Here is a tiny trained network, its code and every weight. The questions are about switching its units off for an input and a target symbol, where a switched-off unit gives its printed mean instead of its output.

import numpy as np


def w(rows, s, z=0):
    codes = np.array(rows[::2]) - 128.0
    scale = np.full(codes.shape[1], s)
    scale[-1] = z or s
    return codes * scale


def norm(h):
    return h / np.sqrt((h * h).mean(-1, keepdims=True) + 1e-5)


def f(y):
    return y / 2 * (1 + np.tanh(0.7978845608 * (y + 0.044715 * y**3)))


def softmax(a):
    e = np.exp(a - a.max(-1, keepdims=True))
    return e / e.sum(-1, keepdims=True)


def log_softmax(a):
    a = a - a.max(-1, keepdims=True)
    return a - np.log(np.exp(a).sum(-1, keepdims=True))


def net(x, mask):
    ids = ['αγδεζηθλμξπστφψ'.index(c) for c in x.split()]
    T = len(ids)
    res = E[ids] + P[:T]
    r = norm(res)
    for j in range(3):
        rows = slice(3 * j, 3 * j + 3)
        q, k, v = (r @ M[0][rows].T for M in (Q, K, V))
        z = softmax(np.where(np.tri(T) > 0, q @ k.T / 3**0.5, -1e9)) @ v
        o = O[0][rows]
        res = res + np.where(mask[j], z, o[:, -1]) @ o[:, :-1]
    y = f(norm(res) @ A[0][:, :-1].T + A[0][:, -1])
    res = res + np.where(mask[3:11], y, B[0][:, -1]) @ B[0][:, :-1]
    return log_softmax(norm(res)[-1] @ U[:, :-1].T + U[:, -1])


Q, K, V, O, A, B = {}, {}, {}, {}, {}, {}
E = w([
[203,166,50,34],'α',
[176,161,72,193],'γ',
[117,178,206,153],'δ',
[77,127,126,226],'ε',
[113,135,209,54],'ζ',
[110,138,168,76],'η',
[148,196,99,219],'θ',
[201,54,171,152],'λ',
[99,145,192,134],'μ',
[107,133,160,37],'ξ',
[121,141,228,128],'π',
[103,106,195,124],'σ',
[63,5,97,120],'τ',
[198,173,57,134],'φ',
[151,190,213,154],'ψ',
],0.017)
P = w([
[100,194,255,136],'0',
[108,176,224,132],'1',
[113,169,211,116],'2',
[118,171,193,112],'3',
[121,155,177,108],'4',
[125,140,165,105],'5',
[123,143,162,111],'6',
[119,140,166,98],'7',
[122,141,161,101],'8',
[125,136,158,100],'9',
[130,134,140,101],'10',
[132,136,141,104],'11',
[136,136,125,98],'12',
],0.004)
Q[0] = w([
[122,207,72,166],'head 0',
[249,76,162,125],'head 0',
[128,188,110,29],'head 0',
[195,35,153,123],'head 1',
[162,80,176,253],'head 1',
[243,148,111,116],'head 1',
[176,115,121,135],'head 2',
[143,96,143,240],'head 2',
[208,35,187,55],'head 2',
],0.025)
K[0] = w([
[65,191,52,162],'head 0',
[156,142,204,191],'head 0',
[142,180,135,50],'head 0',
[159,141,79,220],'head 1',
[140,41,172,238],'head 1',
[251,132,97,157],'head 1',
[172,104,99,149],'head 2',
[43,135,93,222],'head 2',
[210,45,154,144],'head 2',
],0.025)
V[0] = w([
[106,47,132,140],'head 0',
[83,160,75,113],'head 0',
[165,181,142,124],'head 0',
[67,178,108,194],'head 1',
[122,113,110,180],'head 1',
[241,76,147,164],'head 1',
[121,136,142,163],'head 2',
[37,253,58,109],'head 2',
[134,162,99,74],'head 2',
],0.019)
O[0] = w([
[89,129,213,191,253],'head 0',
[125,66,117,140,67],'head 0',
[160,157,76,74,46],'head 0',
[171,227,39,189,82],'head 1',
[158,111,90,154,149],'head 1',
[251,14,180,36,88],'head 1',
[124,103,173,179,179],'head 2',
[24,244,82,229,2],'head 2',
[98,155,85,88,19],'head 2',
],0.012,0.0049)
A[0] = w([
[103,113,193,137,171],'neuron 0',
[81,96,114,150,166],'neuron 1',
[217,102,40,149,81],'neuron 2',
[249,119,114,233,134],'neuron 3',
[189,188,88,96,120],'neuron 4',
[47,57,132,108,138],'neuron 5',
[147,200,155,86,4],'neuron 6',
[200,122,160,124,165],'neuron 7',
],0.019,0.0041)
B[0] = w([
[175,148,84,142,254],'neuron 0',
[79,152,151,168,176],'neuron 1',
[164,151,161,228,189],'neuron 2',
[23,98,162,2,196],'neuron 3',
[155,51,91,148,188],'neuron 4',
[97,179,181,155,223],'neuron 5',
[162,153,93,69,139],'neuron 6',
[105,162,91,122,182],'neuron 7',
],0.031,0.0094)
U = w([
[134,110,113,107,145],'α',
[90,3,120,160,18],'γ',
[140,132,97,117,207],'δ',
[47,99,170,56,137],'ε',
[146,196,188,69,3],'ζ',
[101,170,144,96,64],'η',
[70,127,43,182,57],'θ',
[201,85,218,73,229],'λ',
[139,139,126,137,87],'μ',
[98,157,151,100,22],'ξ',
[178,159,123,110,132],'π',
[236,194,162,140,6],'σ',
[132,95,230,208,133],'τ',
[199,91,89,201,213],'φ',
[154,115,104,129,228],'ψ',
],0.013,0.0023)

Each question gives the input, a string of symbols that net reads in full, and the target symbol t.
The units are the heads (3 rows each of Q, K, V and O) and the neurons (one row each of A and B). Each row of codes is followed by its name. A weight is (code - 128) times the scale printed after its matrix; where a second scale follows, it is the last column's (O, A, B and U).
mask holds one flag per unit, heads first, then neurons. A switched-off unit (its flag False) gives its mean, the last column of its rows in O or B, instead of its output. The means were averaged over made-up inputs and are rounded, as every weight is.
A unit's drop is (log p(t) with every unit on - log p(t) with that unit switched off) / (log p(t) with every unit on - log p(t) with every unit switched off).
The circuit of an input: a set's keep is (log p(t) with only the set's units on - log p(t) with every unit switched off) / (log p(t) with every unit on - log p(t) with every unit switched off). Starting from all 11 units, units are removed one at a time, each time the one whose removal leaves the highest keep (on an exact tie, the one counted first), for as long as the keep stays at least 0.8.
units of the circuit, in order: the units of the circuit, biggest drop first
k most important neurons: the k neurons with the biggest drops, biggest first
heads that matter: for each layer, one digit per head in row order, 1 if its drop is at least 0.15 and else 0, layers parted by /
drop when u is switched off: that unit's drop, to one decimal
input θ ξ θ γ τ θ σ ε τ π, target ε: heads that matter => 010
input ξ φ ζ θ μ τ τ λ, target λ: heads that matter => 001
input γ τ π δ ε γ τ ε η τ μ φ γ, target ε: heads that matter => 000
input τ τ λ ζ δ ζ τ, target λ: heads that matter => 001
input λ η γ σ γ ζ τ τ δ ζ ζ θ, target λ: heads that matter => 110
input δ φ δ, target φ: units of the circuit, in order => head 0; neuron 4
input τ σ γ σ τ τ μ δ σ φ, target φ: heads that matter => 101
input δ ξ ζ δ θ μ α δ θ δ, target θ: 2 most important neurons => neuron 3; neuron 5
input ψ μ λ, target λ: heads that matter => 000
input σ τ φ γ τ τ θ ε τ τ φ τ τ, target ε: heads that matter => 010
input τ τ σ δ σ γ δ π σ φ ε ψ, target ε: heads that matter => 001
input θ δ δ, target θ: 2 most important neurons => neuron 4; neuron 0
input ζ δ σ, target σ: 2 most important neurons => neuron 3; neuron 0
input α δ λ τ τ ξ τ ζ θ, target λ: heads that matter => 010
input δ α γ ε φ τ ψ λ τ η τ, target λ: 2 most important neurons => neuron 3; neuron 2
input τ θ τ γ τ δ σ τ τ θ τ τ ζ, target ζ: drop when head 1 is switched off => 1.5
input α α ε, target ε: drop when neuron 3 is switched off => 1.3
input ζ θ τ ψ ξ φ ε σ, target ε: drop when neuron 5 is switched off => 0.0
input σ φ σ φ, target φ: drop when head 0 is switched off => 1.0
